m =
[[127 128 135 116]
 [129 127 130 149]
 [128 128 128 136]
 [128 128 128 126]]
Counting starts at 0.
What is the entry in the bottom-left corner? 128
What is the entry in row 0 and column 2? 135
What is the bottom-right entry? 126
What is the minimum? 116
The entry directly below 149 -> 136
What is the entry in row 0 and column 0? 127
The entry directly above 136: 149

B =
[[119 110 138 135 147 114 120 130 132 144 135]
 [134 133 121 125 129 130 127 118 128 115 123]
 [127 129 116 123 135 121 125 129 129 140 126]
 [137 120 135 124 136 127 122 140 126 145 145]
 [122 128 131 127 145 122 115 141 134 147 140]
 [134 122 129 124 134 119 123 119 136 127 120]
 [119 126 131 124 116 141 131 125 125 129 132]
 [124 121 132 133 139 117 120 126 128 142 137]
 [127 121 126 127 133 126 126 124 128 129 126]
 [132 118 119 128 150 113 120 127 135 139 117]
 [110 137 116 127 136 115 115 134 145 136 111]
 [123 124 139 133 125 125 128 129 132 127 128]]
Indices start at 0.
The entry in row 2 and column 0: 127
Report the entry in row 1 and column 0.
134
The entry at row 0, column 2: 138
Report the bottom-left entry.
123
Report the top entry of the column that holds the largest entry.
147
Report the entry just right of the largest entry.
113
The entry at row 0, column 1 is 110
Report the top-left entry.
119
The top-right entry -> 135
The entry directly below 111 -> 128
The entry in row 1 and column 2: 121
The entry in row 2 and column 1 -> 129
The entry directly below the largest entry -> 136
The entry just left of the largest entry is 128

Questions about the row below.
1) Give the 1st entry.
2) Give the entry just left of the largest entry.
3) Give the 2nd smallest entry.
[107 122 117 137 139 153 158 153]
1) 107
2) 153
3) 117

[[127 121 131 124 135 126 126 125 129 128 131 124 128 134]
 [128 128 123 126 122 131 138 133 131 127 129 119 130 129]
 [129 121 130 124 123 123 139 126 133 124 131 121 129 130]
 [135 126 132 129 131 123 138 144 130 116 143 122 126 146]
 [128 124 131 126 137 126 123 128 127 125 132 126 128 138]
 [127 130 126 128 119 127 136 128 130 125 128 125 131 126]
 [134 133 121 131 129 135 133 149 127 129 133 123 124 132]
 [129 133 126 131 127 131 126 132 126 128 127 131 128 127]
 [137 129 135 134 135 122 128 142 126 123 137 136 120 133]
 [135 125 133 130 124 121 134 129 130 130 128 136 120 115]
 [138 120 125 125 141 133 130 150 128 133 136 119 116 133]
 [122 132 119 125 129 139 127 132 127 127 128 115 136 141]
 [116 127 126 124 135 134 110 107 125 135 117 128 136 129]
 [134 132 131 133 130 125 134 146 127 116 141 126 127 146]]
Read off the fourth entry, reading row by row.
Answer: 124
Read off the last entry, reading row by row.
Answer: 146
The 2nd entry on the main diagonal is 128
Read off the top-left entry.
Answer: 127
Read off the bottom entry of the column that holds the smallest entry.
Answer: 146
The 2nd smallest entry is 110
The top entry of the column that holds the largest entry is 125
The top-right entry -> 134
The first entry in the row that holds the largest entry -> 138
The maximum -> 150
The entry just right of the largest entry is 128
The second entry in reading order is 121
Read off the entry directly above the smallest entry.
Answer: 132
The entry just right of 149: 127
Read off the entry directly above the largest entry.
Answer: 129
Read off the first entry in the row that holds the smallest entry.
Answer: 116
Read off the smallest entry.
Answer: 107
The 2nd largest entry -> 149
Read off the last entry of the smallest entry's row.
Answer: 129
Read off the 4th entry from the end, reading row by row.
Answer: 141
The third entry on the main diagonal -> 130
Read off the 5th-last entry, reading row by row.
Answer: 116
The entry just left of the largest entry: 130
Read off the third entry from the end, reading row by row.
Answer: 126
The second entry on the diagonal from the top-right corner is 130
The bottom-left entry -> 134
Read off the 2nd entry from the end, reading row by row.
Answer: 127

M = [129 107 120 113 137 108 131 129 118 134 153 123 140 128]
Read off the entry just right of the smallest entry.
A: 120
The entry just left of the smallest entry: 129

x =
[[139 139 109 114 142 133 142 132 111 122 116 134 128]
 [142 131 112 136 149 149 131 121 119 109 106 114 146]
 [136 140 132 122 136 109 143 112 142 131 150 123 148]
 [145 147 142 125 131 110 112 143 132 148 142 133 111]
 [145 141 143 144 135 132 145 126 108 127 113 143 148]
 [139 135 117 134 121 131 110 144 125 116 146 126 135]
 [115 139 136 128 109 120 145 146 139 146 107 107 118]
 [132 125 125 138 110 106 125 139 119 121 106 113 114]
 [129 107 144 115 123 108 138 141 147 146 144 108 144]]
Rows and columns are numbered from 0.
Find the entry at row 0, column 0.
139
Find the entry in the top-right corner.
128
The top entry of the column that holds the largest entry is 116
The bottom-right entry: 144
The entry in row 2 and column 0 is 136
Find the bottom-left entry.
129
The entry at row 2, column 1 is 140
The entry in row 0 and column 2 is 109
Find the entry directly below 140.
147
The entry just left of the centre entry is 132
Find the entry directly below the largest entry.
142
Find the entry just right of the largest entry.
123
Find the bottom entry of the column that holds the largest entry.
144
Find the entry directly below 118.
114
Find the entry at row 1, column 0.
142
The entry at the centre: 145
Find the entry directly above the centre entry.
112
Find the entry in row 2 and column 2.
132

[[130, 133, 128, 112, 127, 131, 134, 125, 120], [131, 120, 128, 131, 125, 133, 125, 124, 136], [132, 125, 129, 130, 126, 131, 127, 125, 131], [128, 124, 127, 129, 126, 130, 125, 125, 130], [129, 129, 126, 131, 137, 124, 124, 133, 120], [122, 131, 126, 128, 126, 124, 131, 131, 133], [138, 134, 138, 135, 125, 129, 134, 129, 126], [127, 126, 126, 128, 133, 127, 124, 128, 122], [130, 129, 125, 133, 150, 121, 122, 139, 118], [122, 131, 126, 126, 126, 125, 130, 129, 131], [127, 128, 127, 128, 127, 128, 127, 127, 127], [129, 133, 127, 110, 127, 131, 134, 125, 120], [125, 129, 127, 125, 127, 128, 128, 127, 127], [127, 128, 127, 128, 127, 128, 127, 127, 127], [123, 128, 126, 129, 126, 127, 128, 128, 135]]
The smallest entry: 110
Read off the entry just left of the smallest entry.
127
The first entry in reading order is 130
The 5th entry in reading order is 127
Read off the 2nd smallest entry.
112
The largest entry -> 150
Read off the entry just left of the centre entry.
128
Read off the third smallest entry.
118
